Here is a tiny trained network, its code and every weight. The questions are about switching its units off for an input and a class, where a switched-off unit gives its printed mean instead of its output.

import numpy as np


def w(rows, s, z=0):
    codes = np.array(rows[::2]) - 128.0
    scale = np.full(codes.shape[1], s)
    scale[-1] = z or s
    return codes * scale


def norm(h):
    return h / np.sqrt((h * h).mean(-1, keepdims=True) + 1e-5)


def f(y):
    return y / 2 * (1 + np.tanh(0.7978845608 * (y + 0.044715 * y**3)))


def log_softmax(a):
    a = a - a.max(-1, keepdims=True)
    return a - np.log(np.exp(a).sum(-1, keepdims=True))


def net(x, mask):
    res = np.array(x, float).reshape(1, 5) / 4 @ E
    u = 0
    for l in range(4):
        y = f(norm(res) @ A[l][:, :-1].T + A[l][:, -1])
        res = res + np.where(mask[u : u + 3], y, B[l][:, -1]) @ B[l][:, :-1]
        u += 3
    return log_softmax(norm(res)[-1] @ U[:, :-1].T + U[:, -1])


A, B = {}, {}
E = w([
[166,117,105,234,28,152,75,142,65],'x0',
[172,111,1,97,151,89,82,201,183],'x1',
[136,125,130,131,133,138,128,117,132],'x2',
[119,131,127,131,109,121,141,134,141],'x3',
[211,150,61,72,116,60,193,70,112],'x4',
],0.01)
A[0] = w([
[187,156,182,176,86,134,182,106,41,120],'L0N1',
[116,177,253,45,163,113,203,69,127,44],'L0N2',
[66,49,116,71,168,95,80,122,182,4],'L0N3',
],0.0055,0.0034)
B[0] = w([
[143,111,129,53,17,170,193,172,3,224],'L0N1',
[153,167,7,177,200,16,8,30,194,254],'L0N2',
[112,117,182,106,4,170,105,176,255,152],'L0N3',
],0.0075,0.0041)
A[1] = w([
[209,186,113,95,122,13,112,138,113,240],'L1N1',
[55,158,103,123,189,154,37,243,254,99],'L1N2',
[54,228,227,74,179,109,164,57,164,3],'L1N3',
],0.005,0.0016)
B[1] = w([
[124,185,114,189,98,181,157,104,149,198],'L1N1',
[200,119,200,71,96,101,117,129,142,254],'L1N2',
[221,142,152,203,134,3,162,121,158,177],'L1N3',
],0.012,0.0057)
A[2] = w([
[153,73,123,183,82,131,180,57,96,72],'L2N1',
[221,132,140,223,109,115,144,116,119,255],'L2N2',
[145,86,57,1,230,131,247,149,241,174],'L2N3',
],0.0073,0.0031)
B[2] = w([
[158,213,187,89,141,129,116,166,162,174],'L2N1',
[103,108,100,118,202,115,152,131,155,253],'L2N2',
[82,137,156,148,104,253,128,135,63,210],'L2N3',
],0.012,0.0072)
A[3] = w([
[209,102,30,153,77,134,55,136,168,119],'L3N1',
[99,28,160,214,171,2,74,136,179,75],'L3N2',
[42,215,171,172,196,185,146,116,122,254],'L3N3',
],0.0066,0.0035)
B[3] = w([
[74,72,146,152,180,34,136,73,154,180],'L3N1',
[245,24,126,226,165,137,106,211,18,211],'L3N2',
[60,69,86,171,94,96,78,164,123,253],'L3N3',
],0.012,0.0056)
U = w([
[168,31,167,206,201,48,87,152,159,146],'0',
[48,105,123,186,99,228,133,159,86,232],'1',
[135,152,5,151,186,33,184,39,194,122],'2',
[198,199,126,101,55,115,182,98,54,1],'3',
[155,124,185,16,118,194,83,162,213,59],'4',
],0.014,0.0035)

Each question gives the input, the list of numbers given to net, and the class t.
The units are the neurons (one row each of A and B). Each row of codes is followed by its name. A weight is (code - 128) times the scale printed after its matrix; where a second scale follows, it is the last column's (A, B and U).
mask holds one flag per neuron, layer by layer. A switched-off neuron (its flag False) gives its mean, the last column of its row in B, instead of its output. The means were averaged over made-up inputs and are rounded, as every weight is.
A unit's drop is (log p(t) with every unit on - log p(t) with that unit switched off) / (log p(t) with every unit on - log p(t) with every unit switched off).
The circuit of an input: a set's keep is (log p(t) with only the set's units on - log p(t) with every unit switched off) / (log p(t) with every unit on - log p(t) with every unit switched off). Starting from all 12 units, units are removed one at a time, each time the one whose removal leaves the highest keep (on an exact tie, the one counted first), for as long as the keep stays at least 0.8.
units of the circuit, in order: the units of the circuit, biggest drop first
unit that matters most: the unit with the biggest drop
top k neurons: the k neurons with the biggest drops, biggest first
k most important neurons of layer l: the k neurons of layer l with the biggest drops, biggest first
drop when u is switched off: that unit's drop, to one decimal
input [-4,5,-1,6,4], class 1: units of the circuit, in order -> (L2N3)
input [7,1,7,-1,5], class 2: units of the circuit, in order -> (L2N2 L3N2)
input [2,0,7,8,5], class 3: 2 most important neurons of layer 2 -> (L2N1 L2N3)
input [-6,8,2,-2,-3], class 4: top 2 neurons -> (L1N2 L0N3)
input [5,1,-2,7,5], class 2: top 2 neurons -> (L2N3 L2N2)
input [0,5,-3,7,-3], class 4: top 2 neurons -> (L0N2 L1N3)
input [3,5,-5,-8,1], class 2: top 2 neurons -> (L1N1 L1N3)
input [8,1,-2,-1,8], class 2: top 2 neurons -> (L2N3 L3N1)
input [8,-1,8,-1,1], class 3: top 3 neurons -> (L0N1 L2N3 L0N2)
input [-8,7,3,-6,0], class 4: top 4 neurons -> (L1N2 L0N3 L0N1 L3N2)
input [6,-3,-5,5,2], class 3: top 4 neurons -> (L0N1 L2N3 L3N3 L2N1)
input [-6,1,0,-4,-5], class 4: top 3 neurons -> (L1N2 L0N3 L2N3)
input [0,-6,4,-1,-8], class 0: top 3 neurons -> (L2N3 L1N3 L1N1)
input [-2,-7,3,-6,3], class 2: top neuron -> (L0N2)
input [0,3,0,-4,4], class 1: top 2 neurons -> (L0N2 L2N3)
input [-1,-6,-3,7,1], class 2: top 2 neurons -> (L0N1 L0N2)
input [-3,3,-3,-3,-7], class 4: drop when L1N2 is switched off -> 0.2
input [-2,5,4,0,-1], class 4: drop when L1N2 is switched off -> 0.8
input [-5,-5,5,5,-8], class 0: drop when L1N1 is switched off -> 0.0
input [-7,7,8,-3,-5], class 4: unit that matters most -> L1N2
